Group, then class
[  5  -1  16 -13 -22   0 -25 -20  -9   0   2   2   7  -7   1 -11  -4  -8
  15  -4  -6  18   3  14  14 -10 -20   6   5  -4  -1  24  -1   2   2  12
  -1  19 -20   0   7  -2   5  -3] -> C > koli
[  2  -5  20  -5  -2  -5   0  -1 -10   0  -4   7  -5  13 -13  -9   8   9
   7  11   8   2  -7  30  21 -14  -8  -7  11  -5  10   0   7  -4   3  -7
   2  34  -4   2   2   0   9   1] -> Y > dazez
[-11   7  30  -6 -11   4   9  -5  -5  -9  -2   2 -10  13  -1  -9  16   3
  10   0   1  -3  -9  18  25  -4   8  -4   0 -10  10  -4  -3 -16  -6  -3
  14  13   1   3  -2   9  18   3] -> Y > surif
[  0  -3  20 -11 -20  -2 -19 -13 -11  27   4   2   4  -6   4  -5  -5  -8
   8  -1  -4   7  -3  21  16  -9  -3  -3   3   4   5  41  -3  -3   7   8
  -5  25  -3  -1  15  -3  -1   2] -> C > fifad
[ 11   1   2 -10 -10 -14 -17  -8  -9 -12   1   1   7 -11  -3  -2   1  -2
   6   1  -8   7   3  25  21  -6  -1   0   1   3  -1   9   1  -7 -11   4
   3  12  -1   0   6  11   0  -7] -> C > koli
[  4   9  21 -11 -12  -2 -20 -17 -14  -2  14  -9   4  -6  10 -10  -3   2
   8   1  -2   8  -5   7  17  -5  -1  -1  -6  -8  16  14   2  -2  13  -1
   0  22  -4   5  -1   0  -1   0] -> C > fifad
[  3  -2  21  -7 -12  -6  -6 -14  -2  -5  -7 -32  -2  -1   3  -9   6   5
  24   5  -3 -19  -3  26  18  -8   0   6   9  -5   6   5  11  -2  -5   1
   9  32  -1  -2   8   1  11   0] -> Y > dazez
[  1  -1  26 -16  -1  -3  -4   2 -12  -5  -9   5  -6  10  -3  -7   7  13
   6   2   9   0  -5  21  20  -1   9 -12  13  -3   0   8   7   2  -4  -4
   4  25   3  -5   2  -1  16   7] -> Y > dazez
[ -3   5  33  -1 -31 -12 -25 -10 -27  -9   0   6   5  -8   1 -16  -1  -5
  18  -1 -12  12  -6  29  15 -10   8   6 -10   0  15  21   1  -4  19   8
   4  29  -6   3   3   5  -3  -6] -> C > fifad
[  5   4  29   0  11   2   6  -1  -3  -6   0   3 -10  11   6  -4  11  21
   7   5   3  -5 -10   4  28  -3   2 -10  10  -9   0  -1   0  -6  -8 -10
   9  17  -8 -10   8   2   6   5] -> Y > surif
[  5  -2   7 -24 -45 -19 -37 -10 -18  -2 -35  -2   2 -16   0 -20  -4 -24
  14   6  -9  10   1  56  27 -25   0   6   1  10   8  30   6   9   9  30
   4  47  -3  13  15  18   4  -4] -> C > koli
[  1  -3  11 -10 -32  -5 -21 -14 -11 -10   2  -1   6  -7  -2 -10 -13  -6
  10  -3  -9   8   2  14  11  -8  -5   8   4   2   8  20  -3   1  11  -4
  -7  18  -7   5  -3  -3  -3   1] -> C > koli
[ 11  12  26  -2  -7  -5 -16  -8 -10  -1   5   2   6  -2  -2 -12 -10  -2
  11   3  -3   8  -3  10  22  -8   3  -2  -3  -7   7  10  -4  -3   9   6
  -1  17  -4   9  27   4   3   5] -> C > fifad
[ -2   1  34 -11  -9  -8   8  -1  -1  -1 -18   0  -8   9  -2 -16  13  10
  13   1  -6   3  -4  17  33   8  10  -7   4 -10   4  -7  12  -2  -6 -12
   9  30  -3  -2  14  13  12  -2] -> Y > surif
[  3  -2  18 -11 -23   4 -16 -12  -2  -6   4  -2   3   2   3 -16  -5  -7
  11   0  -6  12  -1  18  14  -8  -4   2   7   7   2  27   4   1  -8  16
   2  21   0   2  -7   5  13   7] -> C > koli
[  3   0  30 -11 -12   2 -13 -17 -11  -1  -5   9  -1  -3   0  -5   0   4
  13  -3  -5  25 -10  16  16 -10   3   9  13  -5   4   4  -2  -4   6   4
   4  35   0   4   5   9   7  -1] -> C > fifad
[  1 -12  16 -17 -20  -6 -12  -2 -11   1 -38   0 -27  -4 -11 -10  10  -7
  10   2   4   9 -10  36  39  -9  13  -1  11  -2  12   2   7  -4  -3   3
  10  38  -5   4   5  12  15 -13] -> Y > dazez
[  2  -1  27 -10  -1  -4   3  -1   3  -1 -17   6  -9  10  -3 -10   7   8
   6   4   2  -4  -9  23  26  -2   4  -9  14 -11   7  10   3  -3  -9  -4
   5  29  10   1 -18   3  16   0] -> Y > surif
[  0  -2   6 -13   4   3   1  -1   8   3 -11  -2  -7   6   0   3  11 -10
   0   1  -2   7  -9   4  17   0  -9  -7   3  -5  -1   5   0  -4   3 -16
   6  16  -8   7   9   0   5   0] -> Y > dazez
[ -2  -4  26  -3  -7   2   0  -2  -3  -7   2  -4 -15   3  -5  -8   6  13
   9   4   6  -3  -8  15  23  -2   6 -10  11 -15   5  -2   5  -8 -11 -13
   3  21  -7   5   2  -3   8   0] -> Y > dazez
[ -3  17  25   6   9  -5   7  -8   6  -3  -1   1 -14  10  -2  -9   2  13
  16  21   2  -5 -10  23  25  -5  -2  -2  10   4   5 -13  11 -13  -6  -7
   5  13   8   1   2   4   9 -11] -> Y > surif
[  8   2  28  -7   2  -5  -1   3  -6 -11  -1   4  -6  -6  -3  -9  10  20
  19   3  -1  -8  -6  29  25  -8   2  -5  10  -1   5 -12  11  -8  -5  -3
   8  29  12  -4   0  11  10   9] -> Y > dazez
[  4   2  22  -6  -7  -1  -1   2  -8  -7  -1   2 -11   6  -6 -11  13   6
   5   3  -4  -2 -15  25  32  -1   5  -7  10  -3  13  -8   2  -2  -3  -2
   6  26   1   4   1   9  12   0] -> Y > surif
[  5   3  25 -10 -11   0 -15 -11  -6  -3  12   3   1   3   2 -13  -2  16
   6   1   3   6  -1   5  12  -7   6  -2  -2   1   1   9  -3   6   8   4
   3  16  -4  -4   3   0   3   8] -> C > fifad
[ -1  -8  20  -2 -17  10  -7  -8  -5  -2   6   3  -2   0   5  -7  -1   7
  11  -6   3  15   3   3   9  -2  -1   5   6  -4   4  12  -2  -4   0   1
   9  14  -3   1  -3  -5   0  -1] -> C > fifad
[  8   0  24  -7  -6   1  -3   0  -5   3  -3  11  -5   9  -4 -14   8  11
  -9   0  -5   2  -6   7  11  -5  -3  -6   1  -7   8   7   4  -2  -2   1
  -5  17  -2  -1   2   4   9  10] -> Y > dazez
[  1   1  23  -9   9 -32   5  18 -17  -4 -12  -7  -6   2  -7  -8  13  10
   9   4   4  -8  -6  34  26  -4   9  -1   8  -6  15 -14   9  -7 -11  -5
   9  31   1  -1   7   5  11   7] -> Y > surif
[  2  -4  20  -7 -29   8   6  -1  -6   0  -9   2   4  -7   3 -10   0   5
  12   5  11   1   0  26  20  -5   2  -6  11  -1  14   0  12  -4  -3   5
   6  37   2   5  27  -2   3  11] -> Y > dazez
[  3   8  30  -1 -10  -2  -6  -4 -12 -12 -14   0  -9   5  -1  -8  13  -1
  10   1  -3  -3 -18  31  35 -10  12 -13   1 -17  14  -4 -10  -5  -5  -9
   3  27  -1  10   3  13  15  -8] -> Y > surif
[  2  -2   8  -9 -20   1 -21 -10 -12  -2  -1  11  -4  -9   5  -1  -2  -9
   7   3  -6  13  -3  14  -2 -10   8  -5   3  -2  -3  24  -3  -3   5   6
   0  17   0  -1   9   0  -3   0] -> C > koli
[ -1 -15  23  -7   5  -6   2   5  -8  -5  -4  -1  -8   4  -8  -6  13  19
   9  -6   3  -5  -4   7  20  -2   3  -6   3  -8  -3   3  11  -2   3  -5
   2  16   0  -6   1  -4   9   0] -> Y > dazez
[  7  38  24 -17 -25  -3 -50 -17 -13  -8 -14  10  12  -9 -15 -12  -7  -5
   9   2  -3  12   9  19  10 -11   2   5   6   1   0  27  -6  -2   7   6
  27  29   6   4   8   0   3  -3] -> C > koli
[  5   7  15  -9 -16  -3 -23 -12  -9  -5   6  -8   4  -8   6 -10  -1   0
  10   4   1   7   1  23  26 -10   0  -5   7   1   9   8   7  15   6   5
  13  37  -5  -1   3   1  -3  -1] -> C > fifad
[  6   1  35  -5  10  -4   2  -8 -27  -3   1   8 -12   7   3 -13   8  17
  12  -6  -4  -2 -12  10  17  -8   8 -10   9 -11   4   4   3  -2   0  -4
   6  21  -1  -5  -5   1   9   4] -> Y > dazez
[  5  -1  37   0  -9   5  -4  -3  -1 -10   2  10  -5   5  -5 -13   6  20
  10   5  -6  -6  -6  23  26  -4   7  -4   9  -5  10  16  -4  -2   3  -3
   6  20   0  -2   4   3  18  -1] -> Y > dazez

Group and class of each row
[  5  -4 -10   8 -15  -5   9   3 -10  -9   2   8  13   5   5 -14  14  -7
   3   2  15   4   4   3   3   0   1 -11   3   0   1  -4 -23  12  -9 -13
   4 -10 -22   8   1 -45  16 -16] -> W > [51]
[  3  -6  -8   8  -9  -3   4  -2 -16  -9   0   6  10   3   4 -10  10   0
   3   5  12  -1  11  -2   1  -3   9  -5  -7   9   3  -1  -9   4  -5 -20
   9  -7 -22   6  -5 -35  11 -13] -> W > [51]
[ -1  -6  -6  22 -19  -1  13  -2 -12  -4   0   4   6   5   6 -23   4   1
   4  -4  13   3   9  -1   4  -3   1  -7   1   0   6  -6 -10   4  -7  -9
   1  -9 -25   7  -1 -42   6 -12] -> W > [51]
[  1 -10  -4  20 -10   3   6   0 -14  -8  -3   5   4  11  -2 -19   7   6
   0   2   4   0   3 -11  -7   0   9  -9  -3   0   9   8 -12  -2  -6  -5
  -2  -8 -35  -1   2 -30  16 -11] -> W > [47]
[ -2  -7   0  -2  -5   8   8  -1  -6  -8   6  12  16  10  -2 -10   5  -6
   3  -9   6  -9   3   1   5  -1  -8  -7  -5 -12   5  -4   1 -10 -13  -8
  -8   2  -4  -3  -3 -10   3  -3] -> K > [57]
[ -1 -17  -5  -2 -10   9   1  -4   2  -6  -2   8   4   5   3  -4   3  -1
   2  -5  -1  -3  -2   1  -2  -5 -14  -1  -5  -4   0 -14   0   1   3  -6
 -18   3  15   2  -6   8   1  -8] -> K > [57]
[  6  -3  -2  13  -9  -6   0  -1 -11  -5   2   1  -6   3  -1  -5  12   3
   2   8  -2   0   2  -5  -6   8   8  -3   1   4  13  11 -13  -1  -1  -4
   1 -10 -17   1   6 -26  15  -5] -> W > [47]
[  7 -11  -7   9 -12  10   3  -7  -4 -20   4  15  12   7  -6  -7   9 -11
   5 -10  13  -3   6   1   7   4  -3  -7  -4   2  18 -10   3   0 -15 -16
  -5  -6   0   6  -2 -20  -1  -5] -> K > [53]
